Here is a tiny trained network, its code and every weight. The questions are about switching its units off for an input and a class, where a switched-off unit gives its printed mean instead of its output.

import numpy as np


def w(rows, s, z=0):
    codes = np.array(rows[::2]) - 128.0
    scale = np.full(codes.shape[1], s)
    scale[-1] = z or s
    return codes * scale


def f(y):
    return np.maximum(y, 0)


def log_softmax(a):
    a = a - a.max(-1, keepdims=True)
    return a - np.log(np.exp(a).sum(-1, keepdims=True))


def net(x, mask):
    res = np.array(x, float).reshape(1, 5) / 4 @ E
    y = f(res @ A[0][:, :-1].T + A[0][:, -1])
    res = res + np.where(mask, y, B[0][:, -1]) @ B[0][:, :-1]
    return log_softmax(res[-1] @ U[:, :-1].T + U[:, -1])


A, B = {}, {}
E = w([
[153,170,115,139,170,2,36,152,83,90],'x0',
[105,111,109,124,130,8,86,54,238,28],'x1',
[38,203,232,234,52,176,165,164,196,78],'x2',
[109,118,9,88,102,105,135,142,211,40],'x3',
[34,72,150,67,224,112,142,40,122,188],'x4',
],0.0096)
A[0] = w([
[135,99,108,33,181,51,145,125,84,132,250],'N1',
[62,67,114,125,185,122,129,105,167,156,141],'N2',
[97,167,198,203,80,130,209,125,224,107,253],'N3',
[168,122,128,166,64,209,189,187,157,167,137],'N4',
[9,125,140,149,77,67,138,142,246,136,138],'N5',
[141,134,37,126,164,133,137,133,147,119,90],'N6',
[191,141,76,116,147,57,96,105,175,82,162],'N7',
[227,171,220,170,127,174,111,167,2,174,212],'N8',
],0.0094,0.0037)
B[0] = w([
[153,129,82,156,214,128,50,67,92,96,240],'N1',
[76,126,117,132,149,176,116,83,108,81,188],'N2',
[54,211,163,61,104,108,123,100,127,138,239],'N3',
[163,127,108,35,67,181,195,91,107,142,218],'N4',
[71,140,191,106,150,135,59,194,197,68,210],'N5',
[188,110,146,107,148,148,103,93,149,124,176],'N6',
[166,73,159,197,4,80,53,109,183,115,225],'N7',
[110,139,70,160,123,172,142,204,77,180,252],'N8',
],0.011,0.017)
U = w([
[147,163,107,180,108,148,149,245,70,222,177],'0',
[174,131,141,55,73,173,254,94,95,137,24],'1',
[58,151,169,101,115,115,105,132,192,122,242],'2',
[102,74,134,130,232,152,166,49,99,123,11],'3',
[242,70,112,139,88,54,36,117,171,121,230],'4',
],0.0091,0.0011)

Each question gives the input, the list of numbers given to net, and the class t.
The units are the neurons (one row each of A and B). Each row of codes is followed by its name. A weight is (code - 128) times the scale printed after its matrix; where a second scale follows, it is the last column's (A, B and U).
mask holds one flag per neuron, in row order. A switched-off neuron (its flag False) gives its mean, the last column of its row in B, instead of its output. The means were averaged over made-up inputs and are rounded, as every weight is.
A unit's drop is (log p(t) with every unit on - log p(t) with that unit switched off) / (log p(t) with every unit on - log p(t) with every unit switched off).
The circuit of an input: a set's keep is (log p(t) with only the set's units on - log p(t) with every unit switched off) / (log p(t) with every unit on - log p(t) with every unit switched off). Starting from all 8 units, units are removed one at a time, each time the one whose removal leaves the highest keep (on an exact tie, the one counted first), for as long as the keep stays at least 0.8.
circuit, biggest first: the units of the circuit, biggest drop first
k most important neurons: the k neurons with the biggest drops, biggest first
drop when u is switched off: that unit's drop, to one decimal
input [-8,-1,7,-7,-8], class 1: circuit, biggest first	(N4)
input [0,-8,1,8,5], class 1: 2 most important neurons	(N1, N5)
input [1,-4,1,8,4], class 3: circuit, biggest first	(N7, N3)
input [6,5,-2,-8,6], class 3: 4 most important neurons	(N2, N1, N5, N6)
input [-8,1,-1,7,7], class 3: 2 most important neurons	(N7, N2)
input [-3,-1,0,4,6], class 3: 2 most important neurons	(N7, N3)
input [7,-4,0,5,6], class 4: 2 most important neurons	(N3, N8)
input [-2,-6,1,2,-7], class 1: drop when N6 is switched off	0.0
input [-6,-5,-5,3,-8], class 1: drop when N4 is switched off	2.4
input [1,-3,6,7,-8], class 1: drop when N7 is switched off	0.2
